Here is a tiny trained network, its code and every weight. The questions are about switching its units off for an input and a class, where a switched-off unit gives its printed mean instead of its output.

import numpy as np


def w(rows, s, z=0):
    codes = np.array(rows[::2]) - 128.0
    scale = np.full(codes.shape[1], s)
    scale[-1] = z or s
    return codes * scale


def f(y):
    return y / 2 * (1 + np.tanh(0.7978845608 * (y + 0.044715 * y**3)))


def log_softmax(a):
    a = a - a.max(-1, keepdims=True)
    return a - np.log(np.exp(a).sum(-1, keepdims=True))


def net(x, mask):
    res = np.array(x, float).reshape(1, 5) / 4 @ E
    y = f(res @ A[0][:, :-1].T + A[0][:, -1])
    res = res + np.where(mask, y, B[0][:, -1]) @ B[0][:, :-1]
    return log_softmax(res[-1] @ U[:, :-1].T + U[:, -1])


A, B = {}, {}
E = w([
[187,153,78,194,6,73,74,142,179,82,115],'x0',
[126,160,197,203,192,126,122,115,253,129,213],'x1',
[205,191,104,63,140,35,167,126,124,177,178],'x2',
[134,77,226,86,100,74,225,127,180,67,54],'x3',
[161,50,167,195,187,42,81,114,60,108,127],'x4',
],0.0063)
A[0] = w([
[141,86,151,191,178,45,103,119,96,131,138,176],'neuron 0',
[147,134,116,164,82,114,107,134,156,125,116,20],'neuron 1',
[152,164,117,84,138,68,151,137,128,142,162,91],'neuron 2',
[85,90,162,177,107,227,108,129,137,116,88,46],'neuron 3',
[111,128,166,100,191,162,145,142,97,141,144,123],'neuron 4',
[140,163,111,92,128,77,155,120,133,153,154,86],'neuron 5',
[122,165,107,88,99,195,159,123,201,140,134,205],'neuron 6',
[109,181,46,165,172,180,50,131,92,160,211,54],'neuron 7',
[129,157,112,93,104,180,136,119,163,134,132,71],'neuron 8',
[122,128,155,86,223,169,145,118,128,143,132,148],'neuron 9',
[104,115,154,88,196,172,153,124,114,150,132,106],'neuron 10',
[113,106,179,91,120,94,188,128,176,106,95,151],'neuron 11',
[153,170,126,77,148,54,154,141,118,149,167,158],'neuron 12',
[139,136,124,164,78,99,106,129,164,113,133,68],'neuron 13',
[120,148,122,104,97,159,147,135,164,131,133,4],'neuron 14',
[153,144,135,85,127,89,133,129,136,150,154,20],'neuron 15',
[104,149,110,89,96,163,138,125,169,145,137,57],'neuron 16',
[124,137,142,149,156,130,134,132,186,134,164,143],'neuron 17',
[102,96,150,171,120,191,125,147,126,96,95,186],'neuron 18',
[148,145,112,179,50,91,87,128,183,122,122,181],'neuron 19',
[138,131,102,140,70,112,113,128,132,113,112,43],'neuron 20',
[120,107,179,106,116,100,157,134,167,102,95,36],'neuron 21',
[137,89,148,166,155,77,97,122,81,120,129,54],'neuron 22',
[128,160,185,185,202,131,122,119,235,132,198,16],'neuron 23',
[124,116,172,112,115,99,164,124,163,111,92,56],'neuron 24',
[124,116,94,64,85,135,133,125,5,127,81,24],'neuron 25',
],0.011,0.0039)
B[0] = w([
[87,166,204,119,145,173,104,170,116,92,124,233],'neuron 0',
[144,117,73,159,148,109,211,136,118,82,130,150],'neuron 1',
[124,113,90,154,154,149,94,96,141,109,119,166],'neuron 2',
[140,107,57,165,166,143,77,87,147,86,107,196],'neuron 3',
[114,136,104,144,123,90,166,126,129,113,175,181],'neuron 4',
[127,119,100,151,149,141,103,107,139,95,115,158],'neuron 5',
[82,162,221,112,143,160,85,161,113,113,140,221],'neuron 6',
[253,102,187,157,117,104,145,110,115,166,121,255],'neuron 7',
[127,137,142,148,151,148,145,166,110,84,104,163],'neuron 8',
[96,140,118,129,113,80,161,117,128,122,190,197],'neuron 9',
[110,131,109,151,132,88,178,133,132,100,179,186],'neuron 10',
[203,121,173,133,110,114,112,110,114,186,142,205],'neuron 11',
[107,119,106,142,135,144,44,83,148,132,141,192],'neuron 12',
[121,123,83,148,134,96,189,130,124,99,140,163],'neuron 13',
[149,122,107,172,161,140,183,163,113,56,84,139],'neuron 14',
[149,110,76,170,159,139,145,123,136,81,97,136],'neuron 15',
[126,132,141,155,160,149,157,166,110,75,94,161],'neuron 16',
[105,121,108,83,101,139,119,139,133,148,90,171],'neuron 17',
[117,140,112,118,141,136,52,87,150,145,143,203],'neuron 18',
[78,136,129,112,125,80,154,107,126,147,218,224],'neuron 19',
[115,116,100,129,141,109,198,135,137,124,131,157],'neuron 20',
[211,115,120,170,134,130,162,138,106,136,113,167],'neuron 21',
[131,153,138,156,161,178,172,176,125,63,92,182],'neuron 22',
[115,104,48,76,88,146,168,154,127,148,31,223],'neuron 23',
[204,114,131,159,133,126,158,132,111,134,110,165],'neuron 24',
[104,115,82,71,83,137,164,160,153,162,59,250],'neuron 25',
],0.025,0.0086)
U = w([
[105,92,70,33,55,141,172,162,151,164,31,134],'0',
[255,90,197,196,120,101,152,98,83,178,126,89],'1',
[73,152,102,148,130,34,208,108,132,91,239,107],'2',
[94,205,222,151,186,194,128,201,91,39,100,113],'3',
[118,94,66,183,187,157,26,12,200,88,121,103],'4',
[83,176,227,33,73,112,39,83,136,229,200,255],'5',
],0.0082,0.0041)

Each question gives the input, the list of numbers given to net, and the class t.
The units are the neurons (one row each of A and B). Each row of codes is followed by its name. A weight is (code - 128) times the scale printed after its matrix; where a second scale follows, it is the last column's (A, B and U).
mask holds one flag per neuron, in row order. A switched-off neuron (its flag False) gives its mean, the last column of its row in B, instead of its output. The means were averaged over made-up inputs and are rounded, as every weight is.
A unit's drop is (log p(t) with every unit on - log p(t) with that unit switched off) / (log p(t) with every unit on - log p(t) with every unit switched off).
The circuit of an input: a set's keep is (log p(t) with only the set's units on - log p(t) with every unit switched off) / (log p(t) with every unit on - log p(t) with every unit switched off). Starting from the 12 units with the biggest drops (on a tie, the unit counted first), units are removed one at a time, each time the one whose removal leaves the highest keep (on an exact tie, the one counted first), for as long as the keep stays at least 0.8.
circuit, biggest first: the units of the circuit, biggest drop first
unit that matters most: the unit with the biggest drop
k most important neurons: the k neurons with the biggest drops, biggest first
drop when u is switched off: that unit's drop, to one decimal
input [-8,4,6,6,0], class 2: 3 most important neurons : (neuron 9; neuron 10; neuron 7)
input [7,5,4,-1,-7], class 2: unit that matters most : neuron 19
input [-1,7,-7,-7,5], class 0: 2 most important neurons : (neuron 23; neuron 17)
input [6,6,0,6,8], class 3: 3 most important neurons : (neuron 0; neuron 22; neuron 25)
input [6,-2,5,2,-7], class 3: 4 most important neurons : (neuron 6; neuron 16; neuron 8; neuron 9)
input [3,-5,8,7,5], class 4: 3 most important neurons : (neuron 12; neuron 7; neuron 2)
input [4,-2,5,6,-5], class 1: 2 most important neurons : (neuron 11; neuron 0)
input [-7,6,4,0,8], class 3: 4 most important neurons : (neuron 0; neuron 22; neuron 19; neuron 25)
input [-3,2,1,-2,-4], class 3: 2 most important neurons : (neuron 19; neuron 6)
input [2,-7,-8,2,0], class 4: 3 most important neurons : (neuron 3; neuron 18; neuron 23)
input [-4,2,-5,-4,-2], class 4: 2 most important neurons : (neuron 3; neuron 19)
input [2,2,-5,4,7], class 3: drop when neuron 0 is switched off : 0.9
input [-5,-4,4,-7,-4], class 1: drop when neuron 7 is switched off : 2.6
input [6,-2,5,4,5], class 2: circuit, biggest first : (neuron 19)
input [-5,-1,2,-4,8], class 3: drop when neuron 0 is switched off : 1.1
